Below is a small trained network, with its code and all its weights. Each question gives an input and a class and asks what happens when units are switched off, that is, made to give their printed mean instead of their output.

import numpy as np


def w(rows, s, z=0):
    codes = np.array(rows[::2]) - 128.0
    scale = np.full(codes.shape[1], s)
    scale[-1] = z or s
    return codes * scale


def norm(h):
    return h / np.sqrt((h * h).mean(-1, keepdims=True) + 1e-5)


def f(y):
    return np.maximum(y, 0)


def log_softmax(a):
    a = a - a.max(-1, keepdims=True)
    return a - np.log(np.exp(a).sum(-1, keepdims=True))


def net(x, mask):
    res = np.array(x, float).reshape(1, 2) / 4 @ E
    u = 0
    for l in range(4):
        y = f(norm(res) @ A[l][:, :-1].T + A[l][:, -1])
        res = res + np.where(mask[u : u + 10], y, B[l][:, -1]) @ B[l][:, :-1]
        u += 10
    return log_softmax(norm(res)[-1] @ U[:, :-1].T + U[:, -1])


A, B = {}, {}
E = w([
[3,172,33],'x0',
[55,223,154],'x1',
],0.0063)
A[0] = w([
[119,135,116,48],'0.n0',
[93,93,156,67],'0.n1',
[111,151,147,154],'0.n2',
[158,226,107,62],'0.n3',
[131,129,147,4],'0.n4',
[113,255,202,160],'0.n5',
[106,135,225,172],'0.n6',
[110,152,146,167],'0.n7',
[95,73,157,83],'0.n8',
[86,115,58,134],'0.n9',
],0.015,0.0019)
B[0] = w([
[118,131,116,137],'0.n0',
[131,130,126,128],'0.n1',
[60,87,126,161],'0.n2',
[39,90,123,171],'0.n3',
[119,104,161,134],'0.n4',
[167,159,253,254],'0.n5',
[216,94,138,203],'0.n6',
[57,76,138,163],'0.n7',
[113,116,142,139],'0.n8',
[145,190,42,208],'0.n9',
],0.024,0.0084)
A[1] = w([
[169,103,78,164],'1.n0',
[2,201,145,5],'1.n1',
[207,116,50,154],'1.n2',
[135,86,171,199],'1.n3',
[51,146,174,136],'1.n4',
[122,104,49,61],'1.n5',
[145,85,134,109],'1.n6',
[81,235,236,185],'1.n7',
[106,90,142,76],'1.n8',
[169,108,98,136],'1.n9',
],0.016,0.0028)
B[1] = w([
[111,92,102,188],'1.n0',
[219,197,176,197],'1.n1',
[87,84,89,223],'1.n2',
[37,183,156,216],'1.n3',
[166,173,90,186],'1.n4',
[132,31,98,173],'1.n5',
[102,152,166,169],'1.n6',
[217,108,2,254],'1.n7',
[110,152,146,138],'1.n8',
[117,158,120,176],'1.n9',
],0.027,0.0093)
A[2] = w([
[225,63,152,75],'2.n0',
[175,132,255,56],'2.n1',
[126,92,179,46],'2.n2',
[99,71,145,205],'2.n3',
[90,156,129,106],'2.n4',
[132,131,124,42],'2.n5',
[74,83,129,218],'2.n6',
[74,144,137,93],'2.n7',
[102,42,132,5],'2.n8',
[139,100,138,95],'2.n9',
],0.018,0.0024)
B[2] = w([
[39,132,122,234],'2.n0',
[206,46,190,255],'2.n1',
[108,155,62,160],'2.n2',
[83,180,128,202],'2.n3',
[138,154,157,162],'2.n4',
[131,133,127,128],'2.n5',
[70,172,153,240],'2.n6',
[108,171,173,182],'2.n7',
[253,148,76,192],'2.n8',
[148,141,117,138],'2.n9',
],0.027,0.0073)
A[3] = w([
[181,77,122,147],'3.n0',
[187,115,130,138],'3.n1',
[197,84,208,166],'3.n2',
[112,1,37,17],'3.n3',
[58,113,152,253],'3.n4',
[99,146,89,77],'3.n5',
[67,180,126,209],'3.n6',
[146,101,125,56],'3.n7',
[200,90,236,99],'3.n8',
[160,180,191,61],'3.n9',
],0.02,0.0016)
B[3] = w([
[122,165,174,190],'3.n0',
[172,156,171,192],'3.n1',
[137,46,162,240],'3.n2',
[18,115,19,222],'3.n3',
[134,214,198,172],'3.n4',
[128,87,152,183],'3.n5',
[103,130,190,207],'3.n6',
[124,128,134,146],'3.n7',
[142,3,130,255],'3.n8',
[124,73,77,199],'3.n9',
],0.037,0.0098)
U = w([
[29,215,232,202],'0',
[7,114,14,180],'1',
[151,13,189,207],'2',
[220,206,88,204],'3',
[119,137,138,6],'4',
[119,136,136,1],'5',
],0.019,0.011)

Each question gives the input, the list of numbers given to net, and the class t.
The units are the neurons (one row each of A and B). Each row of codes is followed by its name. A weight is (code - 128) times the scale printed after its matrix; where a second scale follows, it is the last column's (A, B and U).
mask holds one flag per neuron, layer by layer. A switched-off neuron (its flag False) gives its mean, the last column of its row in B, instead of its output. The means were averaged over made-up inputs and are rounded, as every weight is.
A unit's drop is (log p(t) with every unit on - log p(t) with that unit switched off) / (log p(t) with every unit on - log p(t) with every unit switched off).
most important unit: the unit with the biggest drop
k most important neurons: the k neurons with the biggest drops, biggest first
top k neurons in layer l: the k neurons of layer l with the biggest drops, biggest first
drop when u is switched off: that unit's drop, to one decimal
input [2,4], class 3: most important unit => 1.n7
input [4,1], class 3: 3 most important neurons => (0.n6; 1.n1; 2.n1)
input [0,0], class 0: top 4 neurons in layer 0 => (0.n3; 0.n5; 0.n9; 0.n2)
input [-1,-8], class 0: 2 most important neurons => (0.n9; 0.n5)
input [-5,-5], class 0: 2 most important neurons => (0.n5; 0.n9)
input [5,1], class 3: 3 most important neurons => (0.n6; 1.n1; 2.n1)
input [0,-1], class 0: 3 most important neurons => (0.n3; 0.n5; 0.n9)
input [-3,-8], class 0: 2 most important neurons => (0.n5; 0.n9)
input [6,-1], class 1: 2 most important neurons => (0.n5; 1.n3)
input [-8,-5], class 0: top 2 neurons in layer 1 => (1.n7; 1.n1)
input [-3,-3], class 0: drop when 0.n9 is switched off => 1.0
input [6,2], class 3: drop when 1.n1 is switched off => 0.1
input [7,0], class 1: drop when 1.n3 is switched off => 2.6
input [7,2], class 3: most important unit => 1.n1
